Below is a small trained network, with its code and all its weights. Each question gives an input and a class and asks what happens when units are switched off, that is, made to give their printed mean instead of their output.

import numpy as np


def w(rows, s, z=0):
    codes = np.array(rows[::2]) - 128.0
    scale = np.full(codes.shape[1], s)
    scale[-1] = z or s
    return codes * scale


def norm(h):
    return h / np.sqrt((h * h).mean(-1, keepdims=True) + 1e-5)


def f(y):
    return np.maximum(y, 0)


def log_softmax(a):
    a = a - a.max(-1, keepdims=True)
    return a - np.log(np.exp(a).sum(-1, keepdims=True))


def net(x, mask):
    res = np.array(x, float).reshape(1, 7) / 4 @ E
    u = 0
    for l in range(3):
        y = f(norm(res) @ A[l][:, :-1].T + A[l][:, -1])
        res = res + np.where(mask[u : u + 9], y, B[l][:, -1]) @ B[l][:, :-1]
        u += 9
    return log_softmax(norm(res)[-1] @ U[:, :-1].T + U[:, -1])


A, B = {}, {}
E = w([
[124,128,133,125,130,126],'x0',
[163,137,99,134,114,141],'x1',
[50,111,1,111,102,94],'x2',
[177,48,150,122,91,44],'x3',
[111,173,158,96,63,131],'x4',
[153,188,130,118,157,82],'x5',
[129,127,128,132,126,128],'x6',
],0.0056)
A[0] = w([
[196,207,42,123,126,87,164],'L0N0',
[124,134,93,157,132,114,4],'L0N1',
[93,143,160,202,141,141,89],'L0N2',
[148,190,145,163,138,53,61],'L0N3',
[100,162,189,74,29,135,145],'L0N4',
[186,44,109,151,104,136,166],'L0N5',
[111,45,137,120,65,223,159],'L0N6',
[88,153,128,76,129,178,94],'L0N7',
[148,60,103,188,255,131,149],'L0N8',
],0.009,0.0024)
B[0] = w([
[70,89,150,182,158,106,219],'L0N0',
[115,111,118,142,42,189,142],'L0N1',
[130,92,107,124,101,85,161],'L0N2',
[30,170,167,193,200,50,181],'L0N3',
[216,192,47,90,133,68,232],'L0N4',
[147,141,156,108,182,10,239],'L0N5',
[58,226,171,224,202,50,242],'L0N6',
[188,108,96,117,183,77,184],'L0N7',
[176,254,86,112,29,118,255],'L0N8',
],0.0058,0.005)
A[1] = w([
[151,153,114,136,75,137,43],'L1N0',
[102,49,78,138,141,133,7],'L1N1',
[185,112,173,133,155,184,97],'L1N2',
[115,143,119,179,153,96,162],'L1N3',
[114,131,52,133,136,79,196],'L1N4',
[112,144,108,108,187,254,170],'L1N5',
[184,145,202,148,147,109,207],'L1N6',
[130,171,90,177,140,165,185],'L1N7',
[89,181,165,105,118,187,197],'L1N8',
],0.009,0.0015)
B[1] = w([
[131,172,102,109,135,160,142],'L1N0',
[121,173,147,91,80,149,144],'L1N1',
[140,229,201,65,54,213,143],'L1N2',
[51,137,200,52,83,202,233],'L1N3',
[163,152,186,66,108,238,254],'L1N4',
[197,71,107,79,168,53,153],'L1N5',
[99,189,139,79,114,235,225],'L1N6',
[189,120,186,123,195,1,196],'L1N7',
[144,49,112,74,198,65,153],'L1N8',
],0.0058,0.0072)
A[2] = w([
[203,119,235,67,150,179,121],'L2N0',
[180,113,198,98,181,129,19],'L2N1',
[54,94,185,154,144,177,123],'L2N2',
[126,133,127,89,224,141,138],'L2N3',
[131,86,148,119,194,37,251],'L2N4',
[163,255,178,68,148,168,229],'L2N5',
[182,151,160,20,78,104,159],'L2N6',
[16,109,53,80,30,135,126],'L2N7',
[54,168,1,115,203,157,165],'L2N8',
],0.0066,0.0021)
B[2] = w([
[87,98,122,56,81,171,175],'L2N0',
[207,102,140,53,79,106,149],'L2N1',
[104,48,66,255,160,162,136],'L2N2',
[109,58,184,133,61,117,154],'L2N3',
[138,45,169,112,156,58,153],'L2N4',
[83,81,60,222,115,123,249],'L2N5',
[161,54,59,159,192,141,199],'L2N6',
[164,154,201,151,105,196,152],'L2N7',
[190,145,197,69,135,138,148],'L2N8',
],0.0064,0.015)
U = w([
[73,91,123,129,95,157,254],'0',
[157,101,183,21,121,58,168],'1',
[115,178,205,62,32,254,106],'2',
[17,173,210,158,117,86,63],'3',
[141,185,33,127,95,122,19],'4',
[83,110,116,145,100,151,118],'5',
],0.0091,0.0035)

Each question gives the input, the list of numbers given to net, and the class t.
The units are the neurons (one row each of A and B). Each row of codes is followed by its name. A weight is (code - 128) times the scale printed after its matrix; where a second scale follows, it is the last column's (A, B and U).
mask holds one flag per neuron, layer by layer. A switched-off neuron (its flag False) gives its mean, the last column of its row in B, instead of its output. The means were averaged over made-up inputs and are rounded, as every weight is.
A unit's drop is (log p(t) with every unit on - log p(t) with that unit switched off) / (log p(t) with every unit on - log p(t) with every unit switched off).
The circuit of an input: a set's keep is (log p(t) with only the set's units on - log p(t) with every unit switched off) / (log p(t) with every unit on - log p(t) with every unit switched off). Starting from the 12 units with the biggest drops (on a tie, the unit counted first), units are removed one at a time, each time the one whose removal leaves the highest keep (on an exact tie, the one counted first), for as long as the keep stays at least 0.8.
units of the circuit, in order: the units of the circuit, biggest drop first
top k neurons: the k neurons with the biggest drops, biggest first
k most important neurons of layer l: the k neurons of layer l with the biggest drops, biggest first
input [5,4,-7,6,-5,7,5], class 2: top 2 neurons -> [L1N6, L1N7]
input [-4,-6,4,-4,8,6,-1], class 4: 2 most important neurons of layer 1 -> [L1N4, L1N6]
input [1,-3,-2,1,-5,1,3], class 4: units of the circuit, in order -> [L0N8]
input [-3,-5,-8,7,-2,4,-6], class 2: top 2 neurons -> [L1N6, L1N7]
input [4,6,6,-4,2,-8,3], class 3: units of the circuit, in order -> [L0N6, L2N6]
input [5,-1,7,6,-5,1,4], class 2: top 3 neurons -> [L1N7, L2N7, L1N4]
input [-4,4,4,5,-7,8,-8], class 3: units of the circuit, in order -> [L0N0, L0N3]
input [-4,4,-4,-7,-4,3,-5], class 1: top 2 neurons -> [L1N7, L1N5]
input [1,-4,-7,3,-6,5,8], class 2: 2 most important neurons of layer 0 -> [L0N6, L0N4]
input [7,-2,8,7,2,4,-3], class 2: top 2 neurons -> [L1N7, L2N7]
input [6,0,3,5,1,7,5], class 3: units of the circuit, in order -> [L0N3, L0N0]
input [-6,-1,0,-6,3,-5,8], class 1: 4 most important neurons of layer 1 -> [L1N7, L1N6, L1N8, L1N2]
input [4,-3,6,-5,-2,8,7], class 3: top 3 neurons -> [L0N0, L2N6, L1N6]
input [-5,1,1,2,4,5,5], class 3: 2 most important neurons of layer 0 -> [L0N3, L0N0]
input [1,-7,8,-8,-3,-1,0], class 1: top 4 neurons -> [L1N5, L1N7, L1N6, L2N8]
input [-4,-7,-2,-5,-8,-4,1], class 4: top 3 neurons -> [L0N8, L0N2, L0N0]
input [-5,-1,-5,4,1,-6,3], class 3: top 4 neurons -> [L0N6, L1N4, L0N5, L1N6]
input [-6,1,0,4,-3,8,2], class 3: 2 most important neurons of layer 0 -> [L0N3, L0N0]
input [-5,2,2,2,6,-3,1], class 4: units of the circuit, in order -> [L0N4]
input [-1,-1,7,8,-5,-2,-4], class 1: top 2 neurons -> [L0N5, L2N5]
input [0,4,4,-2,4,-5,-7], class 3: top 2 neurons -> [L0N6, L0N8]
input [-6,2,-6,-7,-1,3,7], class 1: units of the circuit, in order -> [L1N8, L1N7, L2N1]
input [-8,-1,7,-4,-3,-8,4], class 3: top neuron -> [L0N6]
input [-5,0,8,3,-4,-7,3], class 2: units of the circuit, in order -> [L2N7, L2N5]
input [-5,6,5,-5,3,8,-7], class 3: units of the circuit, in order -> [L0N0, L2N6]
input [-2,6,-4,-3,1,3,-7], class 0: top 4 neurons -> [L1N4, L2N5, L0N6, L0N3]
input [4,-6,-5,2,-1,3,2], class 0: top 3 neurons -> [L1N4, L0N3, L2N5]
input [0,-2,-2,-3,-6,-2,5], class 4: most important neuron of layer 0 -> [L0N8]
